Questions about the grid below. Rows and columns are numbered from 1.
1) Give the entry directly above the largest entry.
2) Give the entry directly below 556.
3) Give the centre entry.
4) Give the entry in row 1 and column 1.
5) Give the entry directly above the smallest entry.
6) Give the top-right entry.
7) Give the entry directly below the smallest entry.
8) Give the entry just left of 665.
[[781 551 563 459 415]
 [538 726 677 516 658]
 [491 636 586 391 715]
 [726 532 666 594 604]
 [607 403 475 351 672]
 [526 623 585 378 695]
 [559 803 662 459 556]
 [451 668 587 600 615]
 [547 665 597 246 717]
 [515 657 645 541 690]
 [472 588 584 547 702]]
1) 623
2) 615
3) 585
4) 781
5) 600
6) 415
7) 541
8) 547

 0.018   0.069   0.070   0.192   0.081
 0.071   0.068   0.074   0.088   0.085
 0.002   0.147   0.124   0.053   0.180
 0.194  -0.218  -0.057  -0.154   0.163
 0.069   0.129   0.094  -0.182   0.196
 0.119   0.090   0.151   0.133   0.118
 0.029   0.156   0.152   0.059   0.184
 0.160  -0.071   0.124   0.204   0.166
Counting starts at 1.
The entry in row 1 and column 2? 0.069
The top-right entry: 0.081
The entry at row 2, column 2 is 0.068
The entry in the bottom-left corner? 0.160
The entry in row 1 and column 1: 0.018
The entry at row 3, column 2? 0.147
The entry directly below 0.194? 0.069
The bottom-right entry -> 0.166
The entry at row 1, column 3? 0.070
The top entry of the column that holds the largest entry? 0.192
The entry directly above -0.071 is 0.156
The entry directly above the largest entry: 0.059
The entry in row 2 and column 1: 0.071
The entry just left of 0.180: 0.053
The entry at row 2, column 3? 0.074
The largest entry is 0.204
The entry just right of 0.133 is 0.118
The entry just left of the largest entry -> 0.124
The minimum -> -0.218
The entry just right of 0.053 -> 0.180
The entry in row 3 and column 3? 0.124
The entry at row 3, column 1 is 0.002
The entry just right of the smallest entry? -0.057
The bottom entry of the column that holds the smallest entry? -0.071

[[-45.5  26.4 -36.5 -43.2   8.0]
 [-45.2  26.2 -36.1 -42.8   7.9]
 [  0.0   0.0   0.0   0.0   0.0]
 [ 14.3  11.4  11.7 -12.2 -21.9]
 [ 27.8 -13.6 -10.7  19.9  20.5]
 [-50.0  29.2 -40.2 -47.8   8.8]
 [-46.1  37.2  13.4 -47.1 -49.3]]
Indices start at 1.
The entry at row 3, column 1 is 0.0
The entry in row 1 and column 3 is -36.5
Which number is the entry directly above the largest entry? 29.2
The entry just right of -36.1: -42.8
The entry just left of the largest entry is -46.1
Which number is the entry in row 1 and column 1? -45.5
Which number is the top-right entry? 8.0
The entry at row 1, column 2 is 26.4
The entry just left of -21.9 is -12.2
The entry in row 3 and column 2: 0.0
Which number is the entry in the bottom-right corner? -49.3
Which number is the entry directly below -40.2? 13.4
Which number is the entry directly above -40.2? -10.7
The entry just left of the centre entry -> 11.4
Which number is the entry in row 2 and column 1? -45.2
Which number is the entry just left of -36.1? 26.2
The centre entry: 11.7
Which number is the entry in row 2 and column 3? -36.1
Which number is the entry directly above the centre entry? 0.0
The entry directly above -46.1 is -50.0
Which number is the maximum? 37.2
The entry directly above -49.3 is 8.8
Which number is the entry directly above -47.8? 19.9

[-46.3 -50.6 -47.9 -47.1   0.0 -31.5  19.9]
The 3rd entry -> -47.9
Report the third entry from the right.
A: 0.0
The 1st entry from the right is 19.9
The entry just left of -50.6 -> -46.3
The second entry from the left: -50.6

A =
3,3,5,5,5,2,5,5,5,3,5,3,5,5
5,4,4,3,4,4,5,6,2,5,4,5,5,4
3,4,3,4,4,3,6,4,3,3,3,4,3,3
6,4,2,3,4,5,2,2,3,6,3,6,2,3
5,3,5,4,6,4,1,2,7,5,6,3,5,6
3,7,4,5,1,6,4,3,4,3,4,3,2,3
Give the last entry, reading row by row.
Answer: 3
Give the 1st entry on the diagonal from the top-right corner.
Answer: 5
The first entry in reading order is 3
Give the fifth entry, reading row by row.
Answer: 5
Give the largest entry in the last column.
Answer: 6
Give the 2nd entry in reading order.
Answer: 3
Give the largest entry in the last row.
Answer: 7
Give the fourth entry, reading row by row.
Answer: 5
The third entry in reading order: 5
The fourth entry from the end, reading row by row -> 4
Give the second-last entry, reading row by row.
Answer: 2
The 2nd entry on the diagonal from the top-right corner -> 5
The 3rd entry on the diagonal from the top-right corner -> 4
The third-last entry, reading row by row is 3
The entry in the bottom-left corner is 3
Give the smallest entry in the first row.
Answer: 2
Give the largest entry in the first column.
Answer: 6
Give the third entry on the main diagonal.
Answer: 3

B = [-50.5   7.8   0.1 -36.3 -48.2  14.8  40.5]
Which number is the entry just right of -48.2? 14.8
The centre entry: -36.3
